Below are the code and all the weights of a small trained network. Each question names an input and a target symbol and asks about switching units off, where a switched-off unit gives its printed mean instead of its output.

import numpy as np


def w(rows, s, z=0):
    codes = np.array(rows[::2]) - 128.0
    scale = np.full(codes.shape[1], s)
    scale[-1] = z or s
    return codes * scale


def f(y):
    return np.maximum(y, 0)


def softmax(a):
    e = np.exp(a - a.max(-1, keepdims=True))
    return e / e.sum(-1, keepdims=True)


def log_softmax(a):
    a = a - a.max(-1, keepdims=True)
    return a - np.log(np.exp(a).sum(-1, keepdims=True))


def net(x, mask):
    ids = ['δθλμξπστ'.index(c) for c in x.split()]
    T = len(ids)
    res = E[ids] + P[:T]
    u = 0
    for l in range(2):
        r = res
        for j in range(2):
            rows = slice(2 * j, 2 * j + 2)
            q, k, v = (r @ M[l][rows].T for M in (Q, K, V))
            z = softmax(np.where(np.tri(T) > 0, q @ k.T / 2**0.5, -1e9)) @ v
            o = O[l][rows]
            res = res + np.where(mask[u + j], z, o[:, -1]) @ o[:, :-1]
        u += 2
        y = f(res @ A[l][:, :-1].T + A[l][:, -1])
        res = res + np.where(mask[u : u + 12], y, B[l][:, -1]) @ B[l][:, :-1]
        u += 12
    return log_softmax(res[-1] @ U[:, :-1].T + U[:, -1])


Q, K, V, O, A, B = {}, {}, {}, {}, {}, {}
E = w([
[126,109,153],'δ',
[108,95,124],'θ',
[107,91,143],'λ',
[98,86,101],'μ',
[148,255,134],'ξ',
[143,177,148],'π',
[131,168,198],'σ',
[176,131,91],'τ',
],0.021)
P = w([
[117,116,245],'0',
[67,192,102],'1',
[85,139,139],'2',
[104,168,151],'3',
[107,147,167],'4',
[108,148,173],'5',
[121,159,186],'6',
[131,156,201],'7',
[142,156,223],'8',
[162,169,254],'9',
[93,105,154],'10',
[93,121,137],'11',
],0.009)
Q[0] = w([
[162,124,74],'L0H1',
[198,101,147],'L0H1',
[12,76,221],'L0H2',
[151,40,166],'L0H2',
],0.011)
K[0] = w([
[4,126,82],'L0H1',
[86,144,94],'L0H1',
[218,120,148],'L0H2',
[129,161,157],'L0H2',
],0.017)
V[0] = w([
[65,177,204],'L0H1',
[142,212,149],'L0H1',
[42,1,146],'L0H2',
[45,125,175],'L0H2',
],0.0098)
O[0] = w([
[22,185,167,254],'L0H1',
[63,254,160,190],'L0H1',
[102,68,137,113],'L0H2',
[45,124,132,196],'L0H2',
],0.01,0.0079)
A[0] = w([
[25,28,117,96],'L0N1',
[186,32,158,106],'L0N2',
[146,177,131,254],'L0N3',
[111,131,129,199],'L0N4',
[251,162,83,155],'L0N5',
[154,152,87,134],'L0N6',
[103,59,162,101],'L0N7',
[158,102,194,78],'L0N8',
[135,72,142,181],'L0N9',
[60,126,159,91],'L0N10',
[194,149,193,156],'L0N11',
[141,185,132,245],'L0N12',
],0.012,0.0059)
B[0] = w([
[159,119,185,190],'L0N1',
[77,2,148,133],'L0N2',
[133,30,123,214],'L0N3',
[94,69,147,187],'L0N4',
[108,100,168,131],'L0N5',
[127,159,222,130],'L0N6',
[175,168,159,151],'L0N7',
[124,163,137,135],'L0N8',
[224,132,114,140],'L0N9',
[158,125,155,252],'L0N10',
[147,91,98,156],'L0N11',
[86,35,53,229],'L0N12',
],0.0077,0.015)
Q[1] = w([
[161,254,191],'L1H1',
[126,229,61],'L1H1',
[64,19,74],'L1H2',
[169,180,119],'L1H2',
],0.0099)
K[1] = w([
[135,149,1],'L1H1',
[134,140,26],'L1H1',
[96,123,199],'L1H2',
[46,253,200],'L1H2',
],0.0093)
V[1] = w([
[87,22,24],'L1H1',
[74,238,174],'L1H1',
[55,32,90],'L1H2',
[87,2,202],'L1H2',
],0.0074)
O[1] = w([
[107,2,147,87],'L1H1',
[80,220,54,125],'L1H1',
[165,39,167,163],'L1H2',
[142,100,165,251],'L1H2',
],0.0091,0.027)
A[1] = w([
[195,195,101,204],'L1N1',
[145,132,207,56],'L1N2',
[120,26,167,119],'L1N3',
[131,92,138,55],'L1N4',
[105,91,94,103],'L1N5',
[26,116,170,56],'L1N6',
[47,154,226,88],'L1N7',
[196,77,149,3],'L1N8',
[75,126,184,71],'L1N9',
[71,132,174,78],'L1N10',
[78,249,112,130],'L1N11',
[83,102,144,123],'L1N12',
],0.012,0.0045)
B[1] = w([
[144,45,251,140],'L1N1',
[136,181,62,195],'L1N2',
[101,157,130,254],'L1N3',
[140,143,148,163],'L1N4',
[178,85,100,139],'L1N5',
[127,118,75,195],'L1N6',
[127,129,54,229],'L1N7',
[82,176,106,181],'L1N8',
[182,130,122,193],'L1N9',
[113,126,67,181],'L1N10',
[188,2,133,172],'L1N11',
[137,216,161,173],'L1N12',
],0.0068,0.032)
U = w([
[244,115,85,185],'δ',
[151,217,140,43],'θ',
[183,243,113,32],'λ',
[99,216,197,221],'μ',
[75,69,126,2],'ξ',
[88,121,139,80],'π',
[121,170,67,165],'σ',
[80,97,212,251],'τ',
],0.011,0.0058)

Each question gives the input, a string of symbols that net reads in full, and the target symbol t.
The units are the heads (2 rows each of Q, K, V and O) and the neurons (one row each of A and B). Each row of codes is followed by its name. A weight is (code - 128) times the scale printed after its matrix; where a second scale follows, it is the last column's (O, A, B and U).
mask holds one flag per unit, layer by layer, with each layer's heads first. A switched-off unit (its flag False) gives its mean, the last column of its rows in O or B, instead of its output. The means were averaged over made-up inputs and are rounded, as every weight is.
A unit's drop is (log p(t) with every unit on - log p(t) with that unit switched off) / (log p(t) with every unit on - log p(t) with every unit switched off).
The circuit of an input: a set's keep is (log p(t) with only the set's units on - log p(t) with every unit switched off) / (log p(t) with every unit on - log p(t) with every unit switched off). Starting from the 12 units with the biggest drops (on a tie, the unit counted first), units are removed one at a time, each time the one whose removal leaves the highest keep (on an exact tie, the one counted first), for as long as the keep stays at least 0.8.
circuit, biggest first: the units of the circuit, biggest drop first
top k neurons: the k neurons with the biggest drops, biggest first
top k neurons in layer l: the k neurons of layer l with the biggest drops, biggest first
heads that matter: for each layer, one digit per head in row order, 1 if its drop is at least 0.15 and else 0, layers parted by /
input τ μ δ σ δ δ π π, target τ: circuit, biggest first => L1H1, L0H1
input δ δ λ μ τ θ δ μ ξ, target δ: circuit, biggest first => L1N3, L1N8
input δ δ τ, target τ: top 4 neurons in layer 1 => L1N1, L1N7, L1N2, L1N9
input δ θ σ, target δ: heads that matter => 11 / 11
input δ δ δ σ σ π, target δ: heads that matter => 11 / 11
input ξ ξ δ, target ξ: top 3 neurons => L0N12, L0N3, L1N2
input δ μ δ θ δ ξ σ θ ξ π σ λ, target δ: top 3 neurons in layer 0 => L0N12, L0N3, L0N1
input ξ δ π, target ξ: top 2 neurons => L0N12, L0N3
input δ δ δ δ σ σ, target σ: circuit, biggest first => L1N7, L1N1, L1N10
input τ δ δ δ, target τ: circuit, biggest first => L0H1, L1H1, L1N7
input λ δ λ, target λ: top 2 neurons => L0N12, L0N1
input δ μ π λ δ δ λ μ, target δ: circuit, biggest first => L0H1
input σ τ δ δ δ σ δ σ δ ξ, target σ: heads that matter => 10 / 10
input δ τ τ δ μ δ λ, target δ: top 3 neurons in layer 0 => L0N12, L0N3, L0N7
input τ ξ σ δ μ, target τ: top 2 neurons in layer 0 => L0N5, L0N2
input ξ π τ θ, target τ: heads that matter => 01 / 01
input σ μ δ δ δ τ μ σ λ, target σ: circuit, biggest first => L1H1, L0H1
input δ δ ξ δ δ λ τ δ π θ θ, target δ: circuit, biggest first => L0H2, L0H1
input δ τ δ δ δ δ, target δ: circuit, biggest first => L0H1
input σ μ δ ξ ξ, target σ: heads that matter => 10 / 00
input μ θ δ τ δ θ δ τ, target μ: top neuron in layer 1 => L1N8
input δ μ ξ π, target δ: top 2 neurons => L1N11, L0N12
input σ δ δ, target σ: top 2 neurons => L1N7, L1N6
input π δ δ μ ξ, target ξ: top 2 neurons => L0N12, L1N2
input μ λ δ π μ δ δ, target μ: heads that matter => 11 / 10
input δ σ σ μ σ δ τ δ δ δ θ, target δ: heads that matter => 11 / 10
input σ σ δ μ τ δ σ δ, target σ: top neuron => L1N11
